Below are the code and all the weights of a small trained network. Each question names an input and a target symbol and asks about switching units off, where a switched-off unit gives its printed mean instead of its output.

import numpy as np


def w(rows, s, z=0):
    codes = np.array(rows[::2]) - 128.0
    scale = np.full(codes.shape[1], s)
    scale[-1] = z or s
    return codes * scale


def norm(h):
    return h / np.sqrt((h * h).mean(-1, keepdims=True) + 1e-5)


def f(y):
    return np.maximum(y, 0)


def softmax(a):
    e = np.exp(a - a.max(-1, keepdims=True))
    return e / e.sum(-1, keepdims=True)


def log_softmax(a):
    a = a - a.max(-1, keepdims=True)
    return a - np.log(np.exp(a).sum(-1, keepdims=True))


def net(x, mask):
    ids = ['αγδηθλπσφψω'.index(c) for c in x.split()]
    T = len(ids)
    res = E[ids] + P[:T]
    r = norm(res)
    for j in range(2):
        rows = slice(2 * j, 2 * j + 2)
        q, k, v = (r @ M[0][rows].T for M in (Q, K, V))
        z = softmax(np.where(np.tri(T) > 0, q @ k.T / 2**0.5, -1e9)) @ v
        o = O[0][rows]
        res = res + np.where(mask[j], z, o[:, -1]) @ o[:, :-1]
    y = f(norm(res) @ A[0][:, :-1].T + A[0][:, -1])
    res = res + np.where(mask[2:10], y, B[0][:, -1]) @ B[0][:, :-1]
    return log_softmax(norm(res)[-1] @ U[:, :-1].T + U[:, -1])


Q, K, V, O, A, B = {}, {}, {}, {}, {}, {}
E = w([
[116,163,123,168],'α',
[148,93,146,65],'γ',
[110,168,134,173],'δ',
[95,131,104,99],'η',
[166,118,148,152],'θ',
[196,193,196,192],'λ',
[125,151,121,150],'π',
[144,86,132,71],'σ',
[119,152,116,162],'φ',
[182,254,91,23],'ψ',
[98,120,211,80],'ω',
],0.0092)
P = w([
[90,65,120,164],'0',
[87,73,133,162],'1',
[83,76,142,158],'2',
[82,85,155,157],'3',
[74,93,172,165],'4',
[70,109,193,166],'5',
[77,106,201,160],'6',
[88,128,217,163],'7',
[93,109,231,154],'8',
[89,129,239,153],'9',
[91,128,249,158],'10',
[89,139,254,154],'11',
[92,144,241,169],'12',
[87,133,229,178],'13',
],0.0028)
Q[0] = w([
[93,137,184,177],'head 0',
[57,79,134,174],'head 0',
[186,103,30,144],'head 1',
[71,124,255,151],'head 1',
],0.011)
K[0] = w([
[176,138,254,129],'head 0',
[139,192,182,89],'head 0',
[178,18,120,220],'head 1',
[155,245,134,48],'head 1',
],0.0087)
V[0] = w([
[93,63,222,161],'head 0',
[1,233,156,6],'head 0',
[225,100,156,184],'head 1',
[236,204,62,111],'head 1',
],0.0052)
O[0] = w([
[149,65,178,64,253],'head 0',
[94,176,176,79,151],'head 0',
[193,151,254,162,81],'head 1',
[135,209,173,59,110],'head 1',
],0.0069,0.0038)
A[0] = w([
[113,212,150,165,253],'neuron 0',
[238,114,210,125,102],'neuron 1',
[69,160,191,107,121],'neuron 2',
[148,121,84,1,190],'neuron 3',
[89,169,85,161,140],'neuron 4',
[243,148,60,62,162],'neuron 5',
[127,82,84,101,165],'neuron 6',
[163,140,65,197,97],'neuron 7',
],0.0067,0.0028)
B[0] = w([
[139,158,164,90,242],'neuron 0',
[106,148,103,177,214],'neuron 1',
[127,98,128,99,241],'neuron 2',
[96,191,137,178,252],'neuron 3',
[115,170,134,102,153],'neuron 4',
[162,169,140,1,170],'neuron 5',
[154,163,120,141,183],'neuron 6',
[152,136,131,68,155],'neuron 7',
],0.0092,0.0036)
U = w([
[135,180,119,74,192],'α',
[134,133,158,86,78],'γ',
[119,146,163,118,12],'δ',
[44,123,44,141,188],'η',
[168,65,134,188,239],'θ',
[174,135,181,211,187],'λ',
[160,94,99,118,12],'π',
[171,77,96,92,5],'σ',
[161,122,74,141,35],'φ',
[167,130,105,71,33],'ψ',
[84,7,182,86,183],'ω',
],0.011,0.002)

Each question gives the input, a string of symbols that net reads in full, and the target symbol t.
The units are the heads (2 rows each of Q, K, V and O) and the neurons (one row each of A and B). Each row of codes is followed by its name. A weight is (code - 128) times the scale printed after its matrix; where a second scale follows, it is the last column's (O, A, B and U).
mask holds one flag per unit, heads first, then neurons. A switched-off unit (its flag False) gives its mean, the last column of its rows in O or B, instead of its output. The means were averaged over made-up inputs and are rounded, as every weight is.
A unit's drop is (log p(t) with every unit on - log p(t) with that unit switched off) / (log p(t) with every unit on - log p(t) with every unit switched off).
The circuit of an input: a set's keep is (log p(t) with only the set's units on - log p(t) with every unit switched off) / (log p(t) with every unit on - log p(t) with every unit switched off). Starting from all 10 units, units are removed one at a time, each time the one whose removal leaves the highest keep (on an exact tie, the one counted first), for as long as the keep stays at least 0.8.
circuit, biggest first: the units of the circuit, biggest drop first
k most important neurons: the k neurons with the biggest drops, biggest first
which heads matter: for each layer, one digit per head in row order, 1 if its drop is at least 0.15 and else 0, layers parted by /
drop of u: that unit's drop, to one decimal
input δ φ σ θ α δ, target θ: most important neuron -> (neuron 3)
input ω λ σ θ γ λ δ λ ω ω γ λ π, target λ: 2 most important neurons -> (neuron 1; neuron 2)
input π φ π φ η γ, target η: 3 most important neurons -> (neuron 3; neuron 6; neuron 2)
input ψ ω δ γ, target α: circuit, biggest first -> (neuron 3; head 1)
input ω ω α, target ω: 2 most important neurons -> (neuron 3; neuron 1)
input η ω δ φ θ η σ, target η: 2 most important neurons -> (neuron 3; neuron 6)
input σ φ ω φ, target ω: circuit, biggest first -> (head 0; neuron 3; head 1)
input σ ω φ δ ω η δ δ π ω δ θ, target θ: which heads matter -> 01
input γ σ λ α, target λ: 2 most important neurons -> (neuron 5; neuron 2)
input θ ω σ λ ω δ, target ω: 3 most important neurons -> (neuron 3; neuron 1; neuron 6)
input θ γ θ φ θ π θ λ φ, target λ: 2 most important neurons -> (neuron 2; neuron 1)
input λ π θ λ φ δ δ θ γ, target λ: 2 most important neurons -> (neuron 1; neuron 2)
input ψ φ γ, target α: 2 most important neurons -> (neuron 3; neuron 5)
input θ δ λ δ ω η φ φ, target η: 2 most important neurons -> (neuron 2; neuron 4)
input λ ω λ φ, target λ: circuit, biggest first -> (head 1)
input ψ δ ω θ, target α: drop of neuron 7 -> 0.0
input α η ω α η ω π ω λ ω π, target ω: drop of head 1 -> 0.2
input ω φ α ψ θ, target α: drop of neuron 5 -> 0.2
